Below are the code and all the weights of a small trained network. Each question names an input and a class and asks about switching units off, where a switched-off unit gives its printed mean instead of its output.

import numpy as np


def w(rows, s, z=0):
    codes = np.array(rows[::2]) - 128.0
    scale = np.full(codes.shape[1], s)
    scale[-1] = z or s
    return codes * scale


def f(y):
    return np.maximum(y, 0)


def log_softmax(a):
    a = a - a.max(-1, keepdims=True)
    return a - np.log(np.exp(a).sum(-1, keepdims=True))


def net(x, mask):
    res = np.array(x, float).reshape(1, 5) / 4 @ E
    y = f(res @ A[0][:, :-1].T + A[0][:, -1])
    res = res + np.where(mask, y, B[0][:, -1]) @ B[0][:, :-1]
    return log_softmax(res[-1] @ U[:, :-1].T + U[:, -1])


A, B = {}, {}
E = w([
[124,197,144,207,142,136,133,185,89,218],'x0',
[106,114,129,119,136,106,102,130,122,153],'x1',
[234,121,141,53,113,128,97,134,43,134],'x2',
[205,167,41,111,197,118,122,138,178,139],'x3',
[131,133,113,191,158,120,58,179,97,10],'x4',
],0.011)
A[0] = w([
[129,142,130,149,112,115,115,141,77,63,255],'neuron 0',
[29,152,167,122,98,52,99,117,201,115,142],'neuron 1',
[169,172,188,188,151,153,111,199,118,183,39],'neuron 2',
[147,55,118,105,139,123,91,60,208,60,99],'neuron 3',
[158,147,151,186,186,62,52,154,115,58,63],'neuron 4',
[147,205,1,94,196,106,115,180,179,123,159],'neuron 5',
[49,152,135,160,170,190,152,149,161,128,124],'neuron 6',
[74,60,205,165,45,140,146,175,66,92,184],'neuron 7',
[154,134,141,77,176,167,223,77,155,208,76],'neuron 8',
[200,119,170,94,112,153,70,174,66,160,151],'neuron 9',
[140,203,121,217,166,157,136,128,65,130,131],'neuron 10',
[187,89,128,215,155,179,87,163,145,68,26],'neuron 11',
[77,139,97,175,174,146,142,112,213,128,40],'neuron 12',
[124,160,105,181,134,132,127,171,125,203,88],'neuron 13',
],0.0087,0.0049)
B[0] = w([
[95,155,86,164,102,156,90,87,186,176,207],'neuron 0',
[222,168,154,105,133,161,86,130,117,174,203],'neuron 1',
[157,38,132,96,65,68,167,121,149,63,185],'neuron 2',
[156,90,90,116,45,17,191,200,184,120,218],'neuron 3',
[69,56,181,158,84,147,76,45,172,168,202],'neuron 4',
[110,254,191,79,170,83,196,87,112,117,248],'neuron 5',
[184,93,128,38,154,192,82,176,135,82,190],'neuron 6',
[72,217,147,44,129,61,120,105,133,101,243],'neuron 7',
[76,75,167,191,153,147,109,16,180,156,210],'neuron 8',
[249,134,190,115,159,142,81,116,213,69,217],'neuron 9',
[118,126,86,68,68,92,157,151,160,138,194],'neuron 10',
[76,48,187,153,199,136,123,70,158,223,180],'neuron 11',
[173,68,181,40,172,156,53,177,144,106,186],'neuron 12',
[164,78,79,89,43,83,192,135,146,143,184],'neuron 13',
],0.0075,0.012)
U = w([
[131,57,103,113,64,52,156,158,155,110,83],'0',
[73,63,171,158,152,146,89,48,146,162,83],'1',
[195,114,180,73,166,199,65,164,142,77,91],'2',
[118,152,120,111,120,128,111,113,146,118,252],'3',
[82,223,160,93,144,91,136,101,111,105,95],'4',
[121,173,114,166,135,142,114,142,139,113,185],'5',
[96,66,86,158,188,161,120,152,17,103,101],'6',
[110,90,100,143,147,220,160,201,7,85,97],'7',
],0.012,0.013)

Each question gives the input, the list of numbers given to net, and the class t.
The units are the neurons (one row each of A and B). Each row of codes is followed by its name. A weight is (code - 128) times the scale printed after its matrix; where a second scale follows, it is the last column's (A, B and U).
mask holds one flag per neuron, in row order. A switched-off neuron (its flag False) gives its mean, the last column of its row in B, instead of its output. The means were averaged over made-up inputs and are rounded, as every weight is.
A unit's drop is (log p(t) with every unit on - log p(t) with that unit switched off) / (log p(t) with every unit on - log p(t) with every unit switched off).
The circuit of an input: a set's keep is (log p(t) with only the set's units on - log p(t) with every unit switched off) / (log p(t) with every unit on - log p(t) with every unit switched off). Starting from the 12 units with the biggest drops (on a tie, the unit counted first), units are removed one at a time, each time the one whose removal leaves the highest keep (on an exact tie, the one counted first), for as long as the keep stays at least 0.8.
circuit, biggest first: the units of the circuit, biggest drop first
k most important neurons: the k neurons with the biggest drops, biggest first
drop of u: that unit's drop, to one decimal
input [-3,-5,-5,5,2], class 2: circuit, biggest first => (neuron 12)
input [-2,1,-3,5,7], class 1: 2 most important neurons => (neuron 4; neuron 11)
input [-5,-1,3,-2,3], class 0: 4 most important neurons => (neuron 3; neuron 5; neuron 1; neuron 8)
input [8,0,-7,-5,8], class 0: 2 most important neurons => (neuron 10; neuron 2)
input [6,2,-5,5,-7], class 1: 3 most important neurons => (neuron 8; neuron 3; neuron 7)
input [-6,-1,-4,8,-7], class 4: 3 most important neurons => (neuron 5; neuron 4; neuron 11)
input [8,-8,-8,-6,-1], class 0: 4 most important neurons => (neuron 13; neuron 10; neuron 2; neuron 9)
input [0,0,-2,4,-5], class 1: 3 most important neurons => (neuron 8; neuron 7; neuron 3)
input [-2,4,6,-4,-3], class 2: 3 most important neurons => (neuron 9; neuron 5; neuron 3)
input [2,0,-8,5,8], class 1: 2 most important neurons => (neuron 4; neuron 11)
input [0,4,-3,5,1], class 4: 2 most important neurons => (neuron 5; neuron 9)
input [-5,0,-7,1,-1], class 2: circuit, biggest first => (neuron 12; neuron 1)
input [2,4,-6,-1,5], class 2: drop of neuron 12 => 0.4
input [3,5,0,-1,6], class 1: drop of neuron 12 => 0.0
input [7,-5,-8,-4,0], class 2: circuit, biggest first => (neuron 6)
input [-2,0,5,-5,7], class 1: drop of neuron 5 => 0.1
